Below is a small trained network, with its code and all its weights. Each question gives an input and a target symbol and asks what happens when units are switched off, that is, made to give their printed mean instead of their output.

import numpy as np


def w(rows, s, z=0):
    codes = np.array(rows[::2]) - 128.0
    scale = np.full(codes.shape[1], s)
    scale[-1] = z or s
    return codes * scale


def norm(h):
    return h / np.sqrt((h * h).mean(-1, keepdims=True) + 1e-5)


def f(y):
    return np.maximum(y, 0)


def softmax(a):
    e = np.exp(a - a.max(-1, keepdims=True))
    return e / e.sum(-1, keepdims=True)


def log_softmax(a):
    a = a - a.max(-1, keepdims=True)
    return a - np.log(np.exp(a).sum(-1, keepdims=True))


def net(x, mask):
    ids = ['ΠΦαβεξστ'.index(c) for c in x.split()]
    T = len(ids)
    res = E[ids] + P[:T]
    u = 0
    for l in range(3):
        r = norm(res)
        for j in range(3):
            rows = slice(2 * j, 2 * j + 2)
            q, k, v = (r @ M[l][rows].T for M in (Q, K, V))
            z = softmax(np.where(np.tri(T) > 0, q @ k.T / 2**0.5, -1e9)) @ v
            o = O[l][rows]
            res = res + np.where(mask[u + j], z, o[:, -1]) @ o[:, :-1]
        u += 3
        y = f(norm(res) @ A[l][:, :-1].T + A[l][:, -1])
        res = res + np.where(mask[u : u + 4], y, B[l][:, -1]) @ B[l][:, :-1]
        u += 4
    return log_softmax(norm(res)[-1] @ U[:, :-1].T + U[:, -1])


Q, K, V, O, A, B = {}, {}, {}, {}, {}, {}
E = w([
[206,105,62,66,54,103,74,144,190],'Π',
[46,177,62,220,133,200,132,136,181],'Φ',
[147,169,144,180,125,99,144,131,8],'α',
[161,195,140,99,108,163,139,116,145],'β',
[125,105,129,223,94,98,172,119,67],'ε',
[192,74,131,197,155,200,100,80,110],'ξ',
[190,191,78,111,99,110,201,98,101],'σ',
[131,133,97,138,18,96,125,143,44],'τ',
],0.015)
P = w([
[162,7,30,2,31,209,103,251,229],'0',
[213,172,166,99,132,9,77,154,33],'1',
[190,154,153,154,125,55,77,140,64],'2',
[189,146,151,162,110,92,78,111,95],'3',
[177,149,146,167,103,120,70,90,105],'4',
[177,153,139,173,101,136,65,74,108],'5',
[164,142,132,183,90,156,66,61,104],'6',
],0.0049)
Q[0] = w([
[124,120,144,128,104,210,148,78,109],'0.h1',
[181,174,90,147,130,150,95,113,84],'0.h1',
[139,138,77,149,166,148,99,114,118],'0.h2',
[144,125,131,179,116,181,86,94,146],'0.h2',
[58,100,159,108,95,118,79,166,170],'0.h3',
[143,112,168,151,199,113,103,116,2],'0.h3',
],0.0097)
K[0] = w([
[38,128,116,101,170,146,143,109,134],'0.h1',
[107,88,94,118,157,141,174,192,165],'0.h1',
[61,158,125,116,154,98,109,15,117],'0.h2',
[43,153,111,177,132,168,96,112,141],'0.h2',
[255,104,201,88,136,96,216,123,105],'0.h3',
[90,184,89,148,140,123,104,29,127],'0.h3',
],0.0086)
V[0] = w([
[150,100,153,74,72,146,168,172,45],'0.h1',
[2,155,115,135,166,96,188,155,107],'0.h1',
[188,137,245,153,110,80,99,45,91],'0.h2',
[27,189,109,206,152,152,110,69,174],'0.h2',
[98,159,135,120,180,171,201,186,154],'0.h3',
[145,167,84,115,124,102,120,41,120],'0.h3',
],0.0068)
O[0] = w([
[13,144,49,93,87,123,153,170,159,170],'0.h1',
[171,164,87,118,141,160,44,45,169,1],'0.h1',
[172,190,94,119,59,186,205,196,121,49],'0.h2',
[62,149,145,75,143,1,120,145,106,207],'0.h2',
[98,91,92,126,150,138,200,62,87,78],'0.h3',
[187,128,96,54,79,65,65,75,95,144],'0.h3',
],0.0079,0.0032)
A[0] = w([
[165,172,129,84,130,84,159,203,171,66],'0.n1',
[207,190,221,70,245,1,89,35,152,24],'0.n2',
[81,249,91,106,95,141,162,219,40,5],'0.n3',
[171,247,132,106,184,107,167,66,43,27],'0.n4',
],0.0054,0.0026)
B[0] = w([
[176,85,223,201,105,124,155,76,129,160],'0.n1',
[142,163,93,150,98,254,4,107,170,254],'0.n2',
[221,110,131,164,192,175,94,179,110,234],'0.n3',
[107,101,224,97,116,101,191,156,205,194],'0.n4',
],0.0088,0.0055)
Q[1] = w([
[66,166,76,111,129,133,125,147,156],'1.h1',
[194,138,145,179,97,227,45,67,104],'1.h1',
[140,126,110,97,122,206,166,159,180],'1.h2',
[141,130,152,174,74,167,117,137,79],'1.h2',
[9,95,98,144,202,81,101,47,148],'1.h3',
[154,91,102,159,120,132,83,124,75],'1.h3',
],0.012)
K[1] = w([
[119,173,123,134,134,123,81,138,132],'1.h1',
[63,5,21,122,146,223,164,196,189],'1.h1',
[182,90,100,56,88,209,237,136,125],'1.h2',
[108,112,76,124,161,153,134,113,181],'1.h2',
[118,129,169,149,178,68,25,69,126],'1.h3',
[112,50,64,160,88,93,87,128,95],'1.h3',
],0.014)
V[1] = w([
[133,173,149,139,178,97,1,148,176],'1.h1',
[229,61,140,103,56,64,62,95,184],'1.h1',
[113,176,46,208,160,116,94,95,87],'1.h2',
[99,114,250,182,143,146,96,177,140],'1.h2',
[115,190,74,185,160,122,110,115,177],'1.h3',
[194,162,161,126,139,182,114,182,117],'1.h3',
],0.0082)
O[1] = w([
[94,138,126,136,113,73,80,195,98,2],'1.h1',
[112,83,3,157,175,91,161,202,177,116],'1.h1',
[179,132,209,92,65,90,96,212,91,139],'1.h2',
[116,84,123,165,153,152,1,119,181,180],'1.h2',
[174,86,156,114,80,71,196,161,135,141],'1.h3',
[114,54,111,128,147,178,103,159,173,151],'1.h3',
],0.0097,0.0044)
A[1] = w([
[220,164,92,159,179,203,224,112,252,131],'1.n1',
[110,89,138,114,225,130,79,47,205,140],'1.n2',
[124,178,157,60,36,121,118,87,160,251],'1.n3',
[213,68,159,120,163,91,2,100,204,74],'1.n4',
],0.006,0.0022)
B[1] = w([
[124,167,113,132,151,5,36,141,37,254],'1.n1',
[130,121,131,127,59,101,203,99,16,172],'1.n2',
[57,85,141,69,176,110,84,254,186,179],'1.n3',
[83,38,127,69,193,124,154,64,3,205],'1.n4',
],0.0079,0.0088)
Q[2] = w([
[121,113,118,55,169,117,115,94,124],'2.h1',
[194,75,95,142,136,146,163,130,103],'2.h1',
[105,98,159,8,33,52,60,95,128],'2.h2',
[178,132,169,100,74,142,61,155,118],'2.h2',
[125,141,67,121,94,193,64,110,128],'2.h3',
[128,139,122,114,192,185,34,98,49],'2.h3',
],0.013)
K[2] = w([
[69,76,135,131,190,138,109,127,125],'2.h1',
[130,164,135,120,84,111,113,208,196],'2.h1',
[75,188,202,159,141,64,4,100,123],'2.h2',
[91,50,233,167,124,108,109,132,121],'2.h2',
[54,139,95,111,154,173,70,88,205],'2.h3',
[55,119,97,127,125,225,142,130,154],'2.h3',
],0.011)
V[2] = w([
[69,212,94,118,114,132,132,75,96],'2.h1',
[170,104,98,199,128,192,178,145,118],'2.h1',
[166,219,43,65,194,84,138,124,79],'2.h2',
[2,150,134,146,158,31,157,103,164],'2.h2',
[12,146,189,178,111,90,121,93,159],'2.h3',
[125,123,158,56,242,90,137,130,48],'2.h3',
],0.0073)
O[2] = w([
[186,223,100,112,176,189,78,135,238,126],'2.h1',
[120,54,112,135,186,130,46,22,129,205],'2.h1',
[102,202,76,151,142,228,141,171,93,1],'2.h2',
[162,130,1,216,187,164,161,113,180,209],'2.h2',
[195,96,118,107,136,43,40,62,182,120],'2.h3',
[68,148,142,67,184,146,105,100,133,128],'2.h3',
],0.0098,0.0021)
A[2] = w([
[7,141,157,97,186,114,108,137,128,127],'2.n1',
[150,122,111,172,44,111,122,162,84,1],'2.n2',
[169,56,132,82,168,127,79,108,144,178],'2.n3',
[100,167,40,197,158,210,65,81,187,57],'2.n4',
],0.011,0.0051)
B[2] = w([
[160,206,127,132,73,137,108,136,107,192],'2.n1',
[211,176,115,132,148,201,47,66,204,170],'2.n2',
[92,155,85,136,143,146,180,109,168,254],'2.n3',
[110,123,204,71,149,147,151,136,249,234],'2.n4',
],0.014,0.0085)
U = w([
[118,10,53,117,159,98,167,236,185,173],'Π',
[80,182,109,145,127,52,52,145,139,132],'Φ',
[120,53,254,85,87,150,178,199,113,135],'α',
[107,150,183,68,173,168,133,80,234,105],'β',
[216,78,136,136,73,13,207,66,189,170],'ε',
[93,46,74,127,173,144,114,9,49,93],'ξ',
[135,175,45,105,64,142,254,105,86,213],'σ',
[244,115,39,167,83,226,61,121,140,3],'τ',
],0.0084,0.0048)

Each question gives the input, a string of symbols that net reads in full, and the target symbol t.
The units are the heads (2 rows each of Q, K, V and O) and the neurons (one row each of A and B). Each row of codes is followed by its name. A weight is (code - 128) times the scale printed after its matrix; where a second scale follows, it is the last column's (O, A, B and U).
mask holds one flag per unit, layer by layer, with each layer's heads first. A switched-off unit (its flag False) gives its mean, the last column of its rows in O or B, instead of its output. The means were averaged over made-up inputs and are rounded, as every weight is.
A unit's drop is (log p(t) with every unit on - log p(t) with that unit switched off) / (log p(t) with every unit on - log p(t) with every unit switched off).
The circuit of an input: a set's keep is (log p(t) with only the set's units on - log p(t) with every unit switched off) / (log p(t) with every unit on - log p(t) with every unit switched off). Starting from the 12 units with the biggest drops (on a tie, the unit counted first), units are removed one at a time, each time the one whose removal leaves the highest keep (on an exact tie, the one counted first), for as long as the keep stays at least 0.8.
units of the circuit, in order: the units of the circuit, biggest drop first
k most important neurons: the k neurons with the biggest drops, biggest first
k most important neurons of layer l: the k neurons of layer l with the biggest drops, biggest first
which heads matter: for each layer, one digit per head in row order, 1 if its drop is at least 0.15 and else 0, layers parted by /
input ε σ σ, target ε: which heads matter	111 / 100 / 010
input Φ Φ σ, target Φ: 2 most important neurons	0.n4, 0.n3
input Π β ε σ, target Π: which heads matter	010 / 100 / 000
input σ ξ Φ β Φ ε, target σ: 2 most important neurons of layer 0	0.n2, 0.n3
input Φ Φ Π ε ε, target Φ: units of the circuit, in order	0.h1, 1.h1
input Π α α α, target Π: units of the circuit, in order	1.h1
input ξ σ β τ, target ξ: which heads matter	110 / 010 / 110
input β Φ Φ τ, target β: 3 most important neurons of layer 0	0.n3, 0.n4, 0.n1
input Φ ε Φ σ β Π, target Φ: units of the circuit, in order	0.h2, 1.h1
input β Φ Φ ε, target β: which heads matter	111 / 101 / 111
input ξ τ β α τ τ, target ξ: 2 most important neurons	0.n3, 0.n2
input β ε Φ σ τ ξ, target ξ: 2 most important neurons of layer 2	2.n4, 2.n2
input α σ β α τ ε, target α: units of the circuit, in order	2.h2, 0.h2
input τ ξ β α α, target τ: units of the circuit, in order	0.h2
input ε Φ τ σ ε Φ Π, target ε: 2 most important neurons of layer 1	1.n4, 1.n1
input β ε β Φ ξ α, target α: which heads matter	000 / 000 / 000
input ξ ξ σ β ε ε Π, target ξ: which heads matter	000 / 010 / 000
input τ α α ε σ, target τ: 3 most important neurons	1.n1, 2.n2, 0.n3
input Π Φ τ ε ξ, target ξ: 3 most important neurons of layer 1	1.n4, 1.n2, 1.n3
input Π ξ Φ, target Φ: which heads matter	010 / 000 / 000
input ξ σ β Φ ε Φ α, target ξ: 2 most important neurons	2.n4, 0.n3
input β τ ξ α α, target β: which heads matter	110 / 010 / 000
input ξ σ β Φ ε α Φ, target ξ: most important neuron	0.n2
input τ β τ α ε Φ Φ, target τ: 2 most important neurons	1.n4, 2.n2
input ε ξ τ, target ε: 2 most important neurons	0.n3, 0.n2
input τ ε Φ α β Π, target Π: 2 most important neurons	0.n2, 0.n3
input β ξ τ, target β: most important neuron of layer 2	2.n4
input ε β β, target ε: which heads matter	101 / 000 / 010
input τ β σ ξ, target τ: which heads matter	110 / 000 / 001
